Below are the code and all the weights of a small trained network. Each question names an input and a target symbol and asks about switching units off, where a switched-off unit gives its printed mean instead of its output.

import numpy as np


def w(rows, s, z=0):
    codes = np.array(rows[::2]) - 128.0
    scale = np.full(codes.shape[1], s)
    scale[-1] = z or s
    return codes * scale


def norm(h):
    return h / np.sqrt((h * h).mean(-1, keepdims=True) + 1e-5)


def f(y):
    return np.maximum(y, 0)


def softmax(a):
    e = np.exp(a - a.max(-1, keepdims=True))
    return e / e.sum(-1, keepdims=True)


def log_softmax(a):
    a = a - a.max(-1, keepdims=True)
    return a - np.log(np.exp(a).sum(-1, keepdims=True))


def net(x, mask):
    ids = ['εζηθμξπσφψ'.index(c) for c in x.split()]
    T = len(ids)
    res = E[ids] + P[:T]
    q, k, v = (norm(res) @ M[0].T for M in (Q, K, V))
    z = softmax(np.where(np.tri(T) > 0, q @ k.T / 3**0.5, -1e9)) @ v
    res = res + np.where(mask[0], z, O[0][:, -1]) @ O[0][:, :-1]
    y = f(norm(res) @ A[0][:, :-1].T + A[0][:, -1])
    res = res + np.where(mask[1:17], y, B[0][:, -1]) @ B[0][:, :-1]
    return log_softmax(norm(res)[-1] @ U[:, :-1].T + U[:, -1])


Q, K, V, O, A, B = {}, {}, {}, {}, {}, {}
E = w([
[128,197,130],'ε',
[210,67,92],'ζ',
[132,60,147],'η',
[123,36,144],'θ',
[160,115,254],'μ',
[118,30,131],'ξ',
[118,117,145],'π',
[104,159,124],'σ',
[81,174,111],'φ',
[117,55,163],'ψ',
],0.024)
P = w([
[90,70,2],'0',
[199,118,138],'1',
[85,96,81],'2',
[198,122,139],'3',
[65,115,110],'4',
[201,118,141],'5',
[56,141,128],'6',
[200,120,140],'7',
[46,149,139],'8',
[201,119,145],'9',
[37,161,151],'10',
[200,120,142],'11',
[26,175,160],'12',
[200,119,146],'13',
],0.0096)
Q[0] = w([
[75,58,64],'H0',
[88,195,4],'H0',
[241,216,135],'H0',
],0.017)
K[0] = w([
[140,133,39],'H0',
[73,252,74],'H0',
[253,212,151],'H0',
],0.013)
V[0] = w([
[122,137,121],'H0',
[209,100,1],'H0',
[80,132,176],'H0',
],0.0059)
O[0] = w([
[142,118,102,2],'H0',
[157,154,254,123],'H0',
[105,163,65,194],'H0',
],0.0045,0.00043)
A[0] = w([
[57,159,135,82],'N0',
[17,117,162,208],'N1',
[137,139,179,88],'N2',
[118,141,175,94],'N3',
[200,200,103,30],'N4',
[160,110,115,122],'N5',
[151,161,160,18],'N6',
[106,122,57,87],'N7',
[160,117,115,131],'N8',
[79,84,65,128],'N9',
[122,174,12,233],'N10',
[161,148,64,252],'N11',
[7,126,130,233],'N12',
[97,121,29,92],'N13',
[159,115,115,137],'N14',
[133,113,105,79],'N15',
],0.016,0.0029)
B[0] = w([
[183,166,37,178],'N0',
[50,142,72,251],'N1',
[89,168,94,159],'N2',
[114,144,141,153],'N3',
[240,62,197,151],'N4',
[118,159,93,172],'N5',
[163,134,73,139],'N6',
[54,153,122,148],'N7',
[119,153,103,165],'N8',
[153,133,210,195],'N9',
[13,102,199,171],'N10',
[73,148,174,164],'N11',
[111,250,81,254],'N12',
[30,128,159,158],'N13',
[119,161,100,168],'N14',
[142,119,150,139],'N15',
],0.024,0.008)
U = w([
[157,140,199,147],'ε',
[250,164,127,201],'ζ',
[171,83,30,29],'η',
[153,73,137,236],'θ',
[183,208,210,52],'μ',
[144,90,150,169],'ξ',
[142,219,50,145],'π',
[119,115,223,121],'σ',
[28,157,191,142],'φ',
[65,39,82,5],'ψ',
],0.014,0.0029)

Each question gives the input, a string of symbols that net reads in full, and the target symbol t.
The units are the heads (3 rows each of Q, K, V and O) and the neurons (one row each of A and B). Each row of codes is followed by its name. A weight is (code - 128) times the scale printed after its matrix; where a second scale follows, it is the last column's (O, A, B and U).
mask holds one flag per unit, heads first, then neurons. A switched-off unit (its flag False) gives its mean, the last column of its rows in O or B, instead of its output. The means were averaged over made-up inputs and are rounded, as every weight is.
A unit's drop is (log p(t) with every unit on - log p(t) with that unit switched off) / (log p(t) with every unit on - log p(t) with every unit switched off).
The circuit of an input: a set's keep is (log p(t) with only the set's units on - log p(t) with every unit switched off) / (log p(t) with every unit on - log p(t) with every unit switched off). Starting from the 12 units with the biggest drops (on a tie, the unit counted first), units are removed one at a time, each time the one whose removal leaves the highest keep (on an exact tie, the one counted first), for as long as the keep stays at least 0.8.
circuit, biggest first: the units of the circuit, biggest drop first
k most important neurons: the k neurons with the biggest drops, biggest first
drop when u is switched off: that unit's drop, to one decimal
input ψ π π π ζ, target φ: circuit, biggest first	N12, N11
input π ε ζ, target φ: 2 most important neurons	N11, N12
input π μ ζ π ζ π ψ ζ φ π ψ π ψ, target π: circuit, biggest first	N12, N10
input ψ ξ π θ μ ε π ζ σ ψ π σ ε η, target η: circuit, biggest first	N9, N10, N12, N1
input θ θ μ ζ ψ ψ, target ψ: circuit, biggest first	N12, N10, N11
input π ψ η σ, target σ: circuit, biggest first	N4, N10, N12
input ζ ζ ε, target φ: circuit, biggest first	N10
input π ζ ζ ψ ζ μ ζ η ζ θ, target θ: 3 most important neurons	N12, N1, N0
input ζ μ π π π ζ, target ζ: drop when N12 is switched off	0.4
input θ π η ξ φ η π σ, target σ: drop when N10 is switched off	0.3
input π ψ ψ ψ ζ π π σ σ μ η η, target η: drop when N10 is switched off	0.8
input ζ π ε, target φ: drop when N6 is switched off	0.0
